-604   95  199 -492  622 -226   97  133   44  322  235  -87   -6  230  109  -24  -58  -92  196 -161   -5   14 -340  168  -11 -158 -168 -333 -234  126  317 -314 -470  400 -> J_649
-259 -176 -229   83  -69   23  105  222  162  -35  201  -43  197  -24 -472  239  -63 -127  -38  219   35  -74  288  -48 -200  -38  -72 -224   27   84   25  -63 -350  407 -> J_649
-577  161  156 -707   75  110   78  -26  242  268  355 -228   30    6  339  -69  -86 -177  251  108 -285  -97 -189  258 -155 -226 -436 -315 -312   24  310 -198 -430  597 -> J_89
-540  119   53 -274  446 -125  156  399  193  290  359   19  103  261  -98  152 -272    1  306  -66  141   81 -257  123  115 -273 -252 -246 -189   84  391 -323 -389  535 -> J_940
-267 -189  -10  -19  -23  -77  -26  367   88  -75  319 -177  315  -64 -723   42  -87   -2 -155  186  -45 -291  323  121 -222 -293    5 -235 -152   51  115 -160 -258  139 -> J_418
-233  -31 -262   28 -146  -38 -141  268   55  -81  426 -106  320 -129 -634  128 -188  -89  -76  133 -138 -353  324   42 -187 -205   18 -349  -19    5   -1 -186 -329  216 -> J_565
-566   86  378 -416  655   -2   89  243  314  288   92 -103 -180  250  537  173  -91 -100  266   12   25  292 -473  407  -90 -244 -278 -238 -263 -132  489  -87 -175  595 -> J_649
-217  -77 -191  -82 -130 -191  153  244  201  -21  430    9  195  -59 -760  102 -142  -65 -152   94  -16  -80  356 -101 -144 -167  -15 -189 -151  360  -27   33 -315  418 -> J_856
-648  217  267 -676  489 -185   49  341  247  317  571   -4 -148  163  265 -181 -184  -45  117 -189   -7   82 -554  227  -37 -353 -245 -423 -481   96  381 -427 -350  565 -> J_940
-360  -31 -254 -100 -135 -124   20  311  103   39  399  -72  233 -104 -633   36 -152  -82  -99  159  -34 -203  267    9 -152 -169  -63 -258 -127  198   -1 -167 -326  348 -> J_928
-626  -10  190 -556  457 -182   59  -74  107  146  405 -102  -74  163   -4  -93 -159 -256  219 -255  -83   35 -314  -22  -49  -47 -158 -361 -369  243  458 -165 -866  546 -> J_649
-668  262   53 -261  477  -49  -36  256  374  325  541 -111  -19  152  264  205 -330 -173  203   68   -6   53 -210   92  132 -180 -168 -151 -322  219  424 -368 -456  607 -> J_418
-217 -153  -64  -51    8  -78  193  337  164  -15  277  -43  253  -16 -643  168    6  -60 -153  113  -65 -185  338   76 -217 -233  -14 -236 -153   81   75  -89 -267  359 -> J_390
 -86 -134   -4  104  -70  -33   43  192  313 -122  248 -101  261  -88 -587  222  -87  -53 -147  251  -36 -202  479  -38 -216 -221   34  -58  -69  133   50  -47 -222  222 -> J_418
-299 -141 -222   29    4 -104 -112  309  166  -21  413  -78  297  -32 -747  180 -221  -24    9  202   48 -150  287  -60 -164 -230  -67 -258   13  223   73 -135 -446  295 -> J_856
-291 -122 -157  -83 -101 -162   30  193  159   15  327 -134  269  -35 -718   21 -128 -156  -33  203  -78 -220  325    8 -182 -224  -55 -237 -171  260   98  -98 -488  346 -> J_940
-237  -11  -73   66   13 -142  -34  263  282 -127  368  -75  315   37 -748  221  -78  -67 -101  243  -86 -122  418    6 -135 -234   21 -167 -100  239   48  -35 -255  366 -> J_41
-823   10 -134 -429  188   50  -62  516  235  399  274   40  115   -9  112  119 -153  -63  259   76   47  102 -141  210  -23  -45 -284 -320 -117 -172  308 -531 -343  794 -> J_188
-736  -13  411 -572  448  -24  -48  351  273  253  472    1  -78  213   81  -45 -128 -140  -14  -65  210  350 -400   18 -104  -41  -91 -360 -369  104  292 -255 -461  650 -> J_940
-171 -128   -8   35  132 -136  164  251  133  -47  263 -142  211   39 -728  281 -102  -33  -28   10  -12 -237  298   58 -148 -197   35 -196  -95  174   83  -63 -282  151 -> J_390
-203 -119 -160  -53   11 -105  168  211  123 -111  359  -77  240   -4 -677  109 -110  -15  -97   53  -22 -217  296  -97 -212 -128  -24 -222   24  284   42  -84 -299  306 -> J_928
-122 -161 -230   63 -156  -41  -32  203  135 -115  273  -89  252 -109 -600   47 -134  -51 -173  197  -24 -124  350  -90 -148  -80   62 -140    3  163   18  -43 -188  181 -> J_565
-463   85  -73 -185  223  -78 -111  263  196  455   79   99 -113   11  490  -51 -164  -89  114  136   91  284 -304  250   67 -193 -201 -111 -201 -112  232 -219 -139  397 -> J_188
-154 -153 -140    2  -19  -53  167  204   70  -73  373 -183  259  -54 -559  117 -172  -50  -67  128  -51 -332  344  -11 -232 -261  -60 -106  -80  204  186 -121 -353  246 -> J_940
-650  208  119 -399  551  -65 -138  234   35  149  368  -95  188  185  252   79 -181  -60  191 -136  -28  -79 -333   77   44 -133 -169 -334 -148  -90  352 -585 -419  362 -> J_565
-197 -169 -194  -94   11 -156  192  227   51  -26  208 -100  210   12 -568    7  -43  -71  -89  209  -33 -230  221    6 -281 -238 -147 -286  -39  165   87 -138 -365  348 -> J_89
-642  106  176 -720  366  -84   82  204   44  285  495  -70   34  -30   -9 -122  -41  -15   46  -72 -184 -105 -250  229 -134 -199 -334 -466 -339  172  167 -277 -364  524 -> J_182
-354  -44   85 -139  -30 -120  106  188  215  -87  493 -126  245  -75 -759   74  -41 -137 -257  201 -109  -98  368   33 -202 -129   43 -284 -295  266  -50   12 -292  359 -> J_89
-144  -17 -215  -70  -71 -158  164  231  147 -111  503 -178  187  -40 -695  150 -257    2  -66   94  -22 -288  240  -39  -99 -151   56 -301  -74  364  -21  -60 -183  272 -> J_565
-748  161  155 -748  483 -174  198  293   85  317  477  -81  -19  109  203  -42  -39  -22   82 -130  -12   72 -261  155  -34 -154 -261 -363 -354   70  312 -352 -268  556 -> J_856
-629  281  155 -548  400 -176  239  175  308  289  411 -187  -42  293  113  100 -229 -150  331  -42  -33  152 -353  220  141  -73 -173 -275 -345  216  385 -249 -327  749 -> J_940
-577  324    3 -518  235 -141  -67  200  218  297  569  -96   50   95   35   68 -161  -97  260  197  -94  -65  -90  140 -118 -342 -290 -282 -233  178  226 -300 -455  692 -> J_182
-685  187  -51 -402  484 -111 -178  387   51  277  481   -9   77  151  -33  154 -247  -37  368 -178   -4   58 -299  152   26 -227 -240 -281 -148   70  419 -339 -503  555 -> J_390
-714  411   48 -217  262   -4 -134  345  115  329  638 -115  168  211  147  248 -421   -1  446 -262   53  -90 -261  261  177 -218 -205  -78 -158  -49  365 -464 -332  369 -> J_565
-550  292  414 -516  347  -51  -11  218  447   28  621 -170 -135  179  325  -40 -394  -97    1   77    1  103 -438  181  -13 -208 -137 -350 -455  117  354 -125 -117  631 -> J_188
-201  -54 -193   50  -90 -120   -9  291  159  -51  474  -95  272  -91 -750  112 -206   -9 -117  174   32 -223  381  -70 -109 -177   56 -187  -60  213   -7 -141 -240  192 -> J_89
-449  244 -325  -88 -124   85 -252  287  297  425  130   -6  -21   28  511   13 -310 -145  183  332  103  228 -210  116  170  -47 -224    5  -49 -129  183 -339  -67  438 -> J_940
-251 -116 -164  -19  -90 -112  -36  335  242   -4  489  -44  322 -103 -791  121 -149  -39 -235  225   20  -59  433  -87 -179 -266   55 -170 -151  222    8  -99 -334  307 -> J_649
-694  354 -132 -525  209  -20   97  317   62  334  778  -58  -55  186  215   82 -411  -83  182  -95   -9   29 -498  176  100 -151 -237 -604 -227  113  155 -223 -342  643 -> J_89
-271  -63 -191 -155  -96 -158  171  380  200   72  448   -3  239  -57 -829   94  -66  -19 -125   11  -33 -134  350    5 -153 -232  -15 -195 -159  307   -6  -79 -231  388 -> J_41
 -80 -124 -237  187  -67 -174  -94  254  282  -50  339  -81  230 -105 -806  198 -189  -27  -80  273   67 -131  483  -80  -74 -150  140 -113    8  255   -3   10 -205  199 -> J_856
-189 -271 -189  139  -34  -24  -21  360  183   34  323  -45  368 -161 -760  190  -55  -43 -128  286  128 -129  508  -83 -237 -203   -9 -111  -30   64   37 -211 -362  244 -> J_182
-789  162  155 -594  361 -153   -3  176  308  305  437   26  114  122  -44   -6 -151 -100  123 -237  -22   52 -210  -33   42 -116 -268 -211 -333  236  293 -491 -621  456 -> J_565
-608  133  188 -226  631  -69  -71  253   71  233  322  122   68  247  178   96 -184   35  501 -528   14   19 -403  193   56 -218 -306  -25 -103   80  554 -320 -501  463 -> J_649
-719  118  213 -617  550 -129  -55  129  182  392  394  -84  -62  144  215  -19  -79 -113  371    3  -56  137 -358  238 -163 -220 -340 -346 -198  233  345 -267 -549  694 -> J_940
-612  300  -40 -400  262  -93   45  267  256  211  628 -175   34  217  -95  233 -239 -118  250  -84  -75  -26 -199  132   95  -17  -49 -339 -203  165  244 -428 -380  664 -> J_940
-213  -77 -179 -107 -110 -129   90  314  213  -36  477 -143  300  -60 -822  157 -193  -49  -79  156  -88 -334  392  -28 -122 -194    6 -333 -157  209   30 -211 -343  400 -> J_182
-451   71    6 -475  175   71  231  345  118  258  586  -39  -30   57  101  180 -136    1   24  -23  -10    1 -248  190   -1 -190 -164 -532 -292   32  104 -144 -259  616 -> J_928
-899  239  -39 -476  282   -7   -7  322   48  311  567    5   78  157  -32  -15 -103 -228  171 -141  -23  177 -297  157  -52   58 -220 -329 -192  -51  297 -367 -528  758 -> J_856
-202 -176  -96 -128 -153  -97  139  238   83  -33  350  -47  284 -105 -598   23  -33 -101 -201  227 -125 -290  338   28 -306 -362 -105 -338 -243  119   15 -103 -456  372 -> J_390
-350 -120 -130  108  -21  -42   -2  300  330  -15  323 -103  199  -47 -510  252 -178 -122  -50  390   61   13  355    5 -161 -131  -51 -128  -88  145  133  -71 -326  466 -> J_418
 -59 -178 -301  141   18 -165  -14  261   37    5  242  -82  237  -17 -677  116 -186  -30   22   98   99 -194  275  -94 -149 -224  -13 -150   63  149   94 -173 -367  128 -> J_89
-142 -133 -117   92   51  -87   15  156  138  -66  336  -89  228  -42 -651  182 -124  -93 -148   87   -2  -97  364  -92 -211 -125   88  -86   10  192   56  -27 -325  182 -> J_856
-691   88   20 -561  323 -103   70  326  280  346  506 -122  -31  127  357  -57 -345  -77   54   15   35  -31 -243   84  -22 -203 -253 -316 -280  -15  481 -502 -420  631 -> J_89
-761  216  126 -273  319  -59    3  168  296  146  388  -63  -29  226  -47  363 -216 -247  138  -37   84  389  -99   81  129  223   56 -163 -190  -85  329  -48 -403  647 -> J_41
-639  -19  208 -660  260  193  120  165   36  237  420 -201  -27   29  389  -40 -138 -125  165  -41  -67  -68 -355  142 -177   42 -295 -449 -199  -91  309 -413 -440  691 -> J_418
-568   84  226 -477  566 -157  482  111  179  320  332  -91 -109  131  107  179   39 -108  351   81  146   39 -175  169  -51  -99 -193 -391 -256  134  220 -185 -376  646 -> J_856
-304  -48 -225 -142 -208 -136  114  208  224  -75  481 -115  224  -25 -850  156 -139 -114  -65  212  -95 -154  380  -98 -176  -92  -68 -280 -121  388  -20  -40 -449  533 -> J_418
-710  154   49 -584  230  -16   47  202  104  415  650  -60  -64   27  138  -70 -219 -127  281  -16  -89   50 -285  249  -94 -255 -345 -382 -328   89  340 -230 -579  724 -> J_89
-761   51   98 -735  340  -19   22  152    6  438  427 -137  -32   49  492 -282 -240  -20  224 -154   25  159 -452  112   21 -122 -387 -307 -263   57  387 -408 -334  343 -> J_41
-344 -129 -116   19  -60  -68  -81  247  196 -113  468  -94  301  -32 -848  191 -184  -97  -79  136  -63 -117  353  -51 -201 -145  -72 -153 -106  314  109  -54 -515  393 -> J_940
-288  -72   10 -199   18 -128  216  123  216  -53  312 -133  150   -1 -487   62  -30  -81 -182  193  -64 -102  225  -21 -179 -136  -47 -243 -216  309    0  -38 -265  331 -> J_649
-586  131  -36 -174  417  -36  -77  312  287  318  307  -27  -40  168  -73  372 -429 -142  419 -167  142  182 -232   29  124  -11 -149  -64  -87   43  456 -341 -548  560 -> J_390
-484   21  148 -722  216  146  152  108   62  237  420 -207  -58   83  498 -162 -203 -116   81 -184 -308 -187 -519  309 -113 -203 -341 -521 -343  -54  414 -257 -409  569 -> J_390
-294 -114  -67   67  -65  -94   43  436  238   18  377  -57  192  -90 -702  264  -64 -121 -217  268   26 -116  399  120 -196 -247  118 -188 -260   90   31  -21 -291  415 -> J_418
-230 -239  -42   47  -25  -50  -31  203  162 -119  332 -158  320 -101 -769  169 -108  -97 -177  116  -30 -278  536 -123 -229  -69  109 -122  -54   92  119 -207 -454  232 -> J_928
-802  317  126 -554  322   54  148  208   76  346  596 -122   28  136  213  120 -111 -132  339   -2  -75   48 -326  302   27 -110 -323 -494 -296   59  167 -192 -321  612 -> J_390
-697 -128   87 -343  320  -68   16  148  297  319  132  -91  -52  140   73   18 -178 -287  290  -38    3  112 -188  141  -47   -2 -218 -233 -267   35  511 -242 -714  697 -> J_649
-160 -170  -14   91   80  -72 -162  273  120  -83  478 -124  312  -92 -682  117 -157   10 -211  186  -24 -229  349   34 -233 -380   86 -207 -103  185   73  -30 -340   90 -> J_928
-218 -123 -116   67 -219  -75  -91  236  271  -83  453 -156  283  -72 -819  233 -245 -100  -70  231  -37 -211  421  -21 -127 -186   57 -259 -141  134   28  -90 -461  288 -> J_418
-573  168  -48 -331  170 -105 -156  222  249  180  792 -104  136   37  -20   33 -483 -120  239   43   78  -87  -94  -40   80 -210 -117 -352 -261  124  381 -287 -629  614 -> J_418
-206 -110 -195  100 -110  -20   32  332  263   23  222 -101  213  -36 -491  152 -213  -24  -52  199   89 -119  308   -1  -39 -124   -4  -34  -29  100  128 -113 -114  184 -> J_940
-662  234  155 -559  398 -210  257   -1  205  368  230  -63  -98  245  356  -58  -88 -137  348  -43  -71  114 -301  180   22 -217 -389 -135 -328  384  345  -46 -373  546 -> J_182
